Below is a small trained network, with its code and all its weights. Each question gives an input and a class and asks what happens when units are switched off, that is, made to give their printed mean instead of their output.

import numpy as np


def w(rows, s, z=0):
    codes = np.array(rows[::2]) - 128.0
    scale = np.full(codes.shape[1], s)
    scale[-1] = z or s
    return codes * scale


def f(y):
    return np.maximum(y, 0)


def log_softmax(a):
    a = a - a.max(-1, keepdims=True)
    return a - np.log(np.exp(a).sum(-1, keepdims=True))


def net(x, mask):
    res = np.array(x, float).reshape(1, 6) / 4 @ E
    y = f(res @ A[0][:, :-1].T + A[0][:, -1])
    res = res + np.where(mask, y, B[0][:, -1]) @ B[0][:, :-1]
    return log_softmax(res[-1] @ U[:, :-1].T + U[:, -1])


A, B = {}, {}
E = w([
[9,157,83,10,176,138,81,70],'x0',
[49,168,219,160,101,54,70,174],'x1',
[94,114,185,129,34,61,137,178],'x2',
[155,72,164,92,218,154,154,92],'x3',
[72,217,92,120,218,157,33,105],'x4',
[96,253,173,126,83,71,127,171],'x5',
],0.0078)
A[0] = w([
[203,58,183,125,140,127,43,184,149],'n0',
[193,80,28,117,149,247,85,102,184],'n1',
[114,191,157,102,74,66,2,100,219],'n2',
[102,231,206,96,73,22,97,119,247],'n3',
[161,128,145,165,98,94,90,177,115],'n4',
[95,219,71,45,131,168,158,95,212],'n5',
[181,24,133,169,107,73,167,237,252],'n6',
],0.0079,0.0034)
B[0] = w([
[158,62,249,149,135,88,121,80,175],'n0',
[181,121,114,65,150,209,165,73,222],'n1',
[42,230,69,202,154,109,110,201,217],'n2',
[33,169,115,228,120,115,192,191,249],'n3',
[127,185,184,138,212,33,229,167,177],'n4',
[134,116,10,154,189,196,112,142,191],'n5',
[89,64,214,129,77,107,223,1,248],'n6',
],0.0078,0.013)
U = w([
[26,227,56,173,158,88,82,254,53],'0',
[206,79,50,39,215,226,148,55,248],'1',
[144,93,242,165,15,56,218,148,50],'2',
],0.0071,0.0017)

Each question gives the input, the list of numbers given to net, and the class t.
The units are the neurons (one row each of A and B). Each row of codes is followed by its name. A weight is (code - 128) times the scale printed after its matrix; where a second scale follows, it is the last column's (A, B and U).
mask holds one flag per neuron, in row order. A switched-off neuron (its flag False) gives its mean, the last column of its row in B, instead of its output. The means were averaged over made-up inputs and are rounded, as every weight is.
A unit's drop is (log p(t) with every unit on - log p(t) with that unit switched off) / (log p(t) with every unit on - log p(t) with every unit switched off).
The circuit of an input: a set's keep is (log p(t) with only the set's units on - log p(t) with every unit switched off) / (log p(t) with every unit on - log p(t) with every unit switched off). Starting from all 7 units, units are removed one at a time, each time the one whose removal leaves the highest keep (on an exact tie, the one counted first), for as long as the keep stays at least 0.8.
circuit, biggest first: the units of the circuit, biggest drop first
top k neurons: the k neurons with the biggest drops, biggest first
drop of u: that unit's drop, to one decimal
input [-7,-2,-8,-1,6,5], class 1: circuit, biggest first	n3
input [-4,7,5,-8,-3,4], class 0: top 2 neurons	n2, n3
input [0,1,-8,-6,4,-2], class 1: top 2 neurons	n3, n1
input [6,2,-6,-1,-8,0], class 1: top 2 neurons	n3, n2
input [0,5,-7,1,2,-1], class 1: top 3 neurons	n3, n2, n4
input [7,-8,5,4,-3,8], class 0: top 2 neurons	n1, n6
input [5,-3,3,5,-3,3], class 1: top 2 neurons	n2, n3
input [-4,-5,8,-2,3,7], class 0: drop of n1	0.1
input [2,-1,-1,-3,2,-3], class 1: drop of n3	0.2
input [7,8,6,-1,-7,1], class 0: drop of n2	0.1
input [-4,4,1,4,8,-5], class 1: top 4 neurons	n3, n2, n6, n4
input [-2,-3,-8,-8,2,4], class 1: drop of n5	0.1
